In the rows, zero is written as 128.
Facts:
boflere ζ grador; boflere ζ voladel; boflere ζ skikli; boflere ζ skerak; boren ζ klonidrim
boren ζ pluson; boren ζ stepadi; brorivil ζ mafun; brorivil ζ vaklutros; brorivil ζ tripla
brorivil ζ klezutru; brorivil ζ skidren; bruze ζ bregin; bruze ζ todrale; bruze ζ stesker
bruze ζ vovi; butak ζ pludo; butak ζ kole; debugum ζ brevil; debugum ζ mikam
debugum ζ stelis; drogrer ζ tripla; drogrer ζ ravur; drogrer ζ flere; drogrer ζ bufla
drogrer ζ detru; fiskun ζ stuvek; fiskun ζ kebru; fiskun ζ brozotim; fiskun ζ lidrel
flebrel ζ klotrok; flebrel ζ stadral; flebrel ζ poteti; fofo ζ floflan; fogrum ζ plodel
fogrum ζ ravur; fogrum ζ nalo; ganur ζ stadrelon; ganur ζ flogron; gesti ζ klamizer
gesti ζ kupan; gesti ζ lenur; gesti ζ flosum; gesti ζ flizam; gesti ζ skovil
gogri ζ gedragram; gogri ζ vovan; gogri ζ magre; gorer ζ tolufol; gorer ζ drifleklim
gorer ζ mabam; gotu ζ grador; gotu ζ steste; gotu ζ klipim; kazetri ζ bebrir
kazetri ζ zoski; kazetri ζ stelis; kazetri ζ bise; klikles ζ ravur; klikles ζ tobas
klikles ζ skidren; klipli ζ stadrelon; klipli ζ fanum; kludis ζ tredron; kludis ζ stepadi
kludis ζ debak; kludis ζ grogos; kosku ζ todrale; kosku ζ lelal; kosku ζ flere
kovel ζ gedragram; kovel ζ poteti; kovel ζ stiki; kozes ζ raskur; kozes ζ gifis
moku ζ sterum; moku ζ skerak; moku ζ fedil; nofu ζ grofin; nugremor ζ dreten
pleli ζ mikam; pleli ζ subrok; pleli ζ fanum; pleli ζ podrage; pleli ζ skinur
rebiser ζ flosum; rebiser ζ stelis; rebiser ζ plidrol; rebiser ζ stepadi; rifluk ζ tripla
rikal ζ skerak; roflavi ζ stuvek; ruger ζ klamizer; ruger ζ tolufol; ruger ζ zodre
ruger ζ namum; ruger ζ grogal; seri ζ steplu; seri ζ ravur; skisken ζ subrok
skobregri ζ zodre; skobregri ζ vabel; skobregri ζ grogal; skogum ζ klemis; skogum ζ vovan
sokledom ζ floflan; staflur ζ skikli; staflur ζ lelal; stodrul ζ klostim; stodrul ζ raskur
stosu ζ nepize; stosu ζ fledorim; stubrem ζ tolufol; stubrem ζ skogra; stubrem ζ stadral
stubrem ζ sofle; stubrem ζ zodre; stubrem ζ fedil; stubrem ζ bise; tagrimal ζ voladel
tagrimal ζ bufla; treklagram ζ mekol; treklagram ζ skerak; treklagram ζ nuskasun; treklagram ζ nepize
treklagram ζ podrage; trostek ζ tuzek; trostek ζ brozotim; trostek ζ ruzik; trostek ζ grogal
trurum ζ brabrul; vodruk ζ grador; vodruk ζ fedil; voklo ζ bregin; voklo ζ tostistik
zastedi ζ bebrir; zastedi ζ supa; zastedi ζ stadrelon; zastedi ζ klostim; zastedi ζ kobi
zastedi ζ detru; zefe ζ bregin; zefe ζ kole; zubuzi ζ dreten; zubuzi ζ magre
zubuzi ζ gavan; zupifa ζ drifleklim; zupifa ζ drobru; zupifa ζ vovi; bebrir Δ c
bise Δ b; boflere Δ b; boren Δ d; brabrul Δ a; bregin Δ b
brevil Δ c; brorivil Δ b; brozotim Δ a; bruze Δ c; bufla Δ d
butak Δ c; debak Δ d; debugum Δ a; detru Δ c; dreten Δ d
drifleklim Δ a; drobru Δ a; drogrer Δ c; fanum Δ c; fedil Δ c
fiskun Δ d; flebrel Δ d; fledorim Δ a; flere Δ b; flizam Δ c
floflan Δ c; flogron Δ b; flosum Δ c; fofo Δ a; fogrum Δ b
fubol Δ c; ganur Δ a; gavan Δ a; gedragram Δ a; gesti Δ d
gifis Δ b; gogri Δ b; gorer Δ b; gotu Δ a; grador Δ a
grofin Δ d; grogal Δ c; grogos Δ a; kazetri Δ a; kebru Δ c
klamizer Δ b; klemis Δ c; klezutru Δ d; klikles Δ a; klipim Δ c
klipli Δ b; klogrik Δ b; klonidrim Δ b; klostim Δ a; klotrok Δ d
kludis Δ d; kobi Δ d; kole Δ d; kosku Δ d; kovel Δ b
kozes Δ c; kupan Δ a; lelal Δ a; lenur Δ c; lidrel Δ a
mabam Δ a; mafun Δ a; magre Δ a; mekol Δ a; meskol Δ d
mikam Δ d; moku Δ a; nalo Δ d; namum Δ c; nepize Δ d
nofu Δ b; nugremor Δ b; nuskasun Δ d; pleli Δ b; plidrol Δ a
plodel Δ b; pludo Δ b; pluson Δ b; plutegros Δ b; podrage Δ b
poteti Δ a; raskur Δ b; ravur Δ a; rebiser Δ b; rifluk Δ b
rikal Δ d; roflavi Δ b; ruger Δ d; ruzik Δ a; seri Δ a
skerak Δ b; skidren Δ b; skikli Δ c; skinur Δ a; skisken Δ b
skobregri Δ b; skogra Δ b; skogum Δ b; skovil Δ c; sofle Δ d
sokledom Δ c; stadral Δ d; stadrelon Δ a; staflur Δ a; stelis Δ a
stepadi Δ c; steplu Δ a; sterum Δ b; stesker Δ b; steste Δ b
stiki Δ c; stodrul Δ d; stosu Δ b; stubrem Δ c; stuvek Δ d
subrok Δ d; supa Δ d; tagrimal Δ c; tobas Δ b; todrale Δ a
tolufol Δ b; tostistik Δ b; tredron Δ c; treklagram Δ a; tripla Δ d
trostek Δ a; trozem Δ a; trurum Δ c; tuzek Δ d; vabel Δ a
vaklutros Δ c; vodruk Δ d; voklo Δ d; voladel Δ a; vovan Δ c
vovi Δ d; zastedi Δ c; zefe Δ a; zodre Δ d; zoski Δ a
zubuzi Δ c; zupifa Δ a

Known rows:
zastedi: [123  94 139 122 160 174 121 197 188 110 153 123 162 129 134 109 142 129
 134 128 101 132  88 128 124 130 141 163 148 139 131 126 235  87 119 157
 116 123 112 122 153]
zefe: [100  97 112 118 102 112 167 120 152 117 162 157 123  99 120 142  93 125
 183  86 155 135 139 140 131 128 127 123 135 158 130 107 124 132 122 132
 132 163 147 124 132]
debugum: [109 118 103 122 115 108 171  90 141  85 159 139 168 125 116 135 124 127
 146 143 144 141 156 138 151 115 122 141 117 168 154 124 160 141 109  87
 136 148 137 124 144]
brorivil: [108  98 136 111 157 142 107 186 126 111 129  59 116 125 125 126 109 123
  92 132 129 129 119 123 138 129 125  93 127 116 132 128  67 137 133 113
 120 112 136 148 104]
stuvek: [134 166 124 123 107  96  95 109 110 153  98 160 114 150 140 137 126 136
 124 136 117 128 134 133 118 133 116 141 128 110 109 130 162 136 130 128
 118 124 143 131  87]
floflan: [135 134 104 187 124 229 136 167 206 173 126 103  96 155 112 121 118 140
 161 165  88  84 109 113 107 146 134 185 179 110 107 139 138  94 129 110
 146 146 131 117 228]
klonidrim: [120 158 138 138 129 138 119 152 109 114 123  88 100 130 124 143 131 129
 104 123 125 133 112 130 130 124 131  89 116  94 141 129  43 145 135  93
 133 104 118 144 125]
gedragram: [111 145 113  98 142 104 171  41  93 132 165 159 143 118 124  98 124 127
 145 120 139 124 155 127 141 115 131 135 127 164 127 130 100 141 134 121
 144 153 115 112 154]
steste: [129 143 136 140 138 134 111 143 113 127 127  86 102 127 125 136 132 126
 102 115 127 133 112 126 129 132 132  94 119  98 136 128  33 148 138 131
 131 105 113 138 124]
lelal: [131 121 101 128 128 101 184  58 119 118 156 157 144 115 122 117 118 118
 146 117 155 129 146 130 131 128 131 132 122 154 130 124  97 125 133 128
 142 150 134 117 149]
drifleklim: [134 129 114 135 121  97 182  51 132 135 151 156 151 112 123 114 116 128
 145 124 151 130 154 133 130 118 130 134 127 155 137 123 108 118 131 128
 144 142 131 118 140]
detru: [147 117 141 132 152 174 138 184 159 120 123 137 139 124 135 111 145 123
 136 136 122 116  99 122 113 132 146 138 139 116 122 135 202  76 135 126
 125 124 115 123 172]
kupan: [133 134 104 133 126  99 186  48 124 120 152 157 154 119 122 113 122 124
 142 126 151 130 149 131 133 120 130 137 120 153 138 126 106 124 131 117
 145 144 130 117 150]
mabam: [137 133 110 137 126  96 182  40 128 132 152 156 154 116 123 111 119 126
 143 124 152 129 152 134 133 120 130 137 127 156 138 125 105 121 131 119
 145 141 129 118 142]
nepize: [144 155 112 132 107  99  97 108 104 144  98 163 116 153 137 150 139 127
 119 131 116 129 126 130 116 141 117 141 120 108 106 131 152 145 128 147
 118 131 143 128  92]
fubol: [144 121 151 140 137 178 135 183 150 131 114 140 127 122 133 122 149 129
 142 134 121 114 108 120 114 127 142 135 136 115 124 135 197  91 130 125
 127 126 109 121 176]
stadrelon: [125 125  86 130 162  81 192  28 165 104 204 155 201 132 127  90 123 122
 130 105 122 154 105 142 134 126 139 169 140 162 137 114 119 115 130 165
 138 130 119 113 136]
skidren: [127 134 136 128 153 134 122 157 109 113 121  78 106 127 127 126 118 121
  91 127 133 128 114 124 130 129 131  87 122 102 132 131  38 129 145 104
 129 106 131 145 119]

Rows:
No name comes twice in this set of rows, the named rows included.
[122  95 150 119 144 182 116 200 174 122 133 121 138 122 131 118 143 131
 144 133 109 122 108 122 123 127 138 150 145 136 128 129 226  98 118 146
 118 130 112 122 162]	kozes
[127  93 154 122 134 186 112 211 164 127 124 123 126 119 129 127 144 132
 145 139 115 118 117 121 125 125 135 146 140 135 128 132 223  96 118 137
 119 132 115 121 163]	trurum
[104 153 115  88 143 103 167  44  82 134 172 162 134 118 124  93 126 127
 147 119 136 121 157 128 141 114 131 134 127 166 124 130  96 148 133 117
 145 159 113 109 153]	magre
[137 142 162 147 128 128 109 128 136 158 108  78 114 117 127 126 121 140
  98 128 127 135 132 128 131 116 125  95 128 101 148 125  43 134 136 131
 133  87 113 141  95]	tolufol
[130 153 141 142 131 136 116 145 118 125 117  84 110 128 125 137 133 133
 101 127 125 136 116 131 131 123 131  90 119 100 146 127  49 142 133 109
 132  95 116 142 114]	bise
[144 111 100 133 133 100 181  51 112 120 156 151 153 117 121 120 128 115
 137 122 157 127 149 124 129 132 131 136 117 162 131 127  95 133 130 146
 141 152 131 113 150]	voladel
[134 147 144 140 106 189 139 216 143  94 102 142 118 129 127 152 163 132
 150 158 122 121 120 128 123 118 139 121 113 114 146 140 231  99 116  49
 130 125 116 129 191]	stepadi
[134 122 101 126 140  98 189  56 121 114 149 150 158 118 123 107 115 118
 134 133 157 127 151 126 132 123 130 129 121 154 130 129 108 114 137 109
 143 146 140 120 147]	steplu
[144  99 127 129  97 103  60 129 113 156  94 141 126 144 134 156 136 130
 118 137 123 128 147 121 126 145 107 152 119 139 110 129 173 156 110 195
 107 135 146 124  73]	vodruk
[131 147 148 144 131 133 111 138 124 137 114  83 109 123 127 131 126 135
 100 126 126 133 124 129 131 119 129  93 126  99 144 127  43 136 136 120
 132  93 114 142 109]	klamizer
[116 128 118 112 119  99  81 128 137 139 123 146 139 155 139 135 121 134
 121 129 105 138 120 137 129 137 114 162 141 127 111 123 183 143 119 158
 108 127 146 129  70]	stodrul
[142 138 147 142 118 181 132 197 150 112 105 140 122 125 130 136 157 131
 146 149 121 118 116 123 117 122 142 131 124 112 137 138 210  94 124  86
 129 126 112 126 177]	flosum
[136 172 111 133  99  98 105 111 111 123 103 167 126 157 138 154 138 131
 122 138 114 136 122 138 123 136 118 143 121 107 118 131 176 139 124 104
 119 123 144 134  98]	mikam

Now the same objects, written a new way:
Known rows:
lenur: [ 74 134 104 108 129 153 111 153 104 111 152  95 117 109  81 135 138 126
 154 126 159 141 141 122 112  88 138 149 124 127 145 107 130 140 127  95
 130 103 140  95 128 120 149 136 121 126  83]
klikles: [139 144 148 172 104  95 135  90 129 168 129 122 138 159 153 142 170 150
 107 114 115 116  87 114 132 146 145  93 116 114 164 126 126 124 151 164
 134 116 121 127  96 106 145 136 129 128 149]
lidrel: [120 101 135 109 101  74 135  71 112 120 160 165 145 115 141 132 180 150
  87 114 127 170  99 105 124 159 140 179 135  71 158 122 119 113 128 160
 126 120 119 124 122 130 141 144 139 143 155]
zodre: [121 131 111  95 155 112 130 145 160 105 114 161 136 107 167 140  95 118
 147 135 149 147 159 121 138 136  96 150 113 138 133 142 127 135 119 119
 111 179 122 124 156 165 118 134 134 136 159]
zoski: [130 108 168 154 122  95 121 105 138 116 134 121 142 127 147 135 161 138
  92 121 132 120 105  82 123 144 142 149 142  98 167 116 119 124 129 150
 132 115 113 115 118 120 143 153 143 155 123]
seri: [139 145 147 172 104  96 135  90 129 168 130 123 138 158 152 141 170 149
 108 114 115 114  88 116 133 144 145  91 116 115 163 126 126 124 153 164
 135 118 121 128  96 106 145 137 130 126 150]
tagrimal: [ 83 171  88 128 113 159 124 142  98 165 145  95 114 138  84 142 148 136
 172 122 138 132 126 151 125  87 144  83 100 141 145 121 136 137 151 110
 132 103 149 107 108 103 152 118 109  99 105]
kobi: [129 140 112 109 164 114 119 152 163 110 106 141 134 124 177 142  83 120
 145 134 157 136 153 110 140 125 100 137 112 158 134 131 127 136 117 126
 115 183 120 123 142 166 124 146 138 134 154]
zastedi: [ 81 170  91 131 121 158 121 147 100 165 147  94 116 131  80 144 144 139
 170 121 136 130 130 146 131  81 142  83 107 138 147 116 136 137 150 111
 132 103 146 111 108 107 153 121 112 103  96]
floflan: [ 75 182 114  80 101 123 129 145  80 123 110 112 142 168 103 102 144 129
 175 104 200 110 173 123 129  92 137 209 145 149 188 129 174 171 122  81
 216  82 105 146 174 138 146 158  67 136  34]
sokledom: [ 72 212 103 101  92 131 149 141  79 170 110 129 144 168  86 105 153 140
 196 105 170 105 169 154 151  94 139 155 134 137 193 142 177 165 147  84
 210  80 107 160 170 121 145 133  64 121  40]
rebiser: [158 127 124 144 145 165 137 137 121 154 135 145 123 123  91  98 100 129
 121 145  80 115 133 165 159 117 130  98 155 115  82 130 125 102 119 128
 124 127 124 170 134 114 103  95 134 113 113]
gavan: [151  78 204 140  94  83 134 109 137 108 102 115 142 100 130 148 185 124
 104 107 113 119 122  83 107 168 144 127 154 122 155 140 132 136 137 147
 141 104 145 116 122 148 150 139 132 159 122]
zubuzi: [ 99 137 131 113  92 149 139 154 102 154 116  97 120  93  56 153 169 122
 185 113 110 129 150 148 120 109 145  64 120 150 139 145 148 145 159 101
 139  90 178 110 121 129 156 101 105 111  90]
bruze: [ 74 167  94 132 104 168 138 140 107 152 141 105 108 138  82 132 147 122
 181 128 135 121 124 168 105 110 139  98  89 125 143 132 137 148 161  87
 124  87 143  97 126  84 137 102 100 109 114]
nofu: [ 83 153 108 163  70 170 179 139 144 136 152 170 105 147 119 159 126  99
  86 110 108 111 106 175  98 136  89  89 161 102   5 144 106  95 141 183
 162 155 159 238 150 127  94 122 216  62  73]
steste: [169 104 125 117 140 151 115 128 114 113 131 122 120 143 125  97  93 120
 101 136 116 126 126 141 123 123 126 151 151 147  70 121 124 115  99 133
 135 128 127 154 123 130 106 125 130 119 126]
klamizer: [162  96 125 109 141 150 122 128 114 107 136 136 122 127 112  94  97 121
 100 139 112 133 132 143 130 125 126 159 158 130  71 123 123 113  98 128
 131 126 127 157 134 131 103 118 135 126 120]

Rows:
No name comes twice in this set of rows, the named rows included.
[172  78 167 150 150  97 100  96 131 119 134 100 135 110 139 121 156 148
 102 137 107 138  98  87 127 146 162 130 119 113 179 110 116 124 124 133
  86 104 118  62  87 109 147 131 114 168 179]	brabrul
[115 164 107 135 139 136 163 143 174 138 101 169 123 132 162 132  95 109
 180 145 126 113 143 169 129 165  96 100  80 127 136 166 133 146 155  95
  98 158 115 117 164 119  95  96 113 130 183]	voklo
[120 105 179 171 139 108 120 122 151 108 139 125 145 105 131 132 156 137
  92 128 127 111 115  76 135 138 142 151 153  78 176 111 114 119 128 138
 121 113 101 114 131 117 140 149 152 166 100]	grogos
[150 124  85  91 116 137 152  94  87 164 162 187 126 121  94  99 122 144
 114 135  76 172 123 192 158 136 127 126 142  97  67 141 127  95 121 145
 124 132 138 181 130 124 104  86 126  96 159]	roflavi
[169 105 128 122 146 153 114 133 117 113 133 121 120 140 121  98  92 122
  99 138 117 125 128 139 129 116 127 145 156 144  73 118 124 113  96 135
 134 131 125 155 122 131 109 125 135 121 117]	podrage
[127 127 121  98 155 112 130 150 160 102 103 153 135 105 165 143  95 115
 151 134 147 141 161 117 137 140 100 139 116 148 129 144 128 137 121 117
 112 177 128 122 154 170 119 135 133 139 155]	stadral
[123 105 172 161 130 100 122 112 143 112 138 127 142 114 139 134 160 138
  91 124 130 117 111  80 128 140 140 152 147  88 172 113 115 120 128 143
 126 113 105 115 125 119 143 150 147 158 113]	plidrol
[165 101 130 124 131 159 128 124 124 102 126 127 111 154 128  89  92 106
 106 142 120 114 121 159 101 146 122 160 137 142  69 133 127 128 107 113
 130 113 123 142 140 108  89 109 118 125 139]	stesker
[124 135 157 173 100 105 152  93 141 153 132 144 135 138 134 133 174 138
 116 124 105 110  96 130 126 166 142 107 117  81 168 140 126 127 161 139
 121 102 112 118 125  90 128 113 127 140 149]	zupifa
[117 131 138 145  99  90 152  79 121 160 152 166 144 117 126 136 184 154
 106 119  97 147 100 127 146 158 141 116 128  64 166 134 121 112 151 158
 121 114 118 135 121 110 139 120 134 133 150]	trostek
[ 67 166  99 140  99 176 149 140 116 144 138 106 101 142  83 125 145 110
 188 133 135 109 122 181  91 126 137 105  78 117 143 143 139 156 167  68
 116  76 137  86 139  67 122  87  91 116 121]	butak
[114 129  97  76 150 103 135 132 146 107 125 178 138 102 165 140 100 125
 145 133 148 169 156 128 141 143  96 161 112 125 129 140 127 129 118 123
 109 184 125 128 157 170 117 135 135 132 171]	tuzek
[115 134 128 122 183 129 124 171 176 100 111 152 139  91 153 137  82 117
 150 145 148 124 169 104 155 121  97 140 127 126 144 130 120 131 118 109
 104 178 109 121 166 161 117 138 147 150 127]	debak
[159 125 111 122 126 152 144 118 108 155 139 160 123 128  96  98 110 133
 120 139  81 136 126 178 151 131 128 108 143 115  75 138 127 105 121 135
 127 125 132 173 130 117 101  91 126 106 134]	skobregri

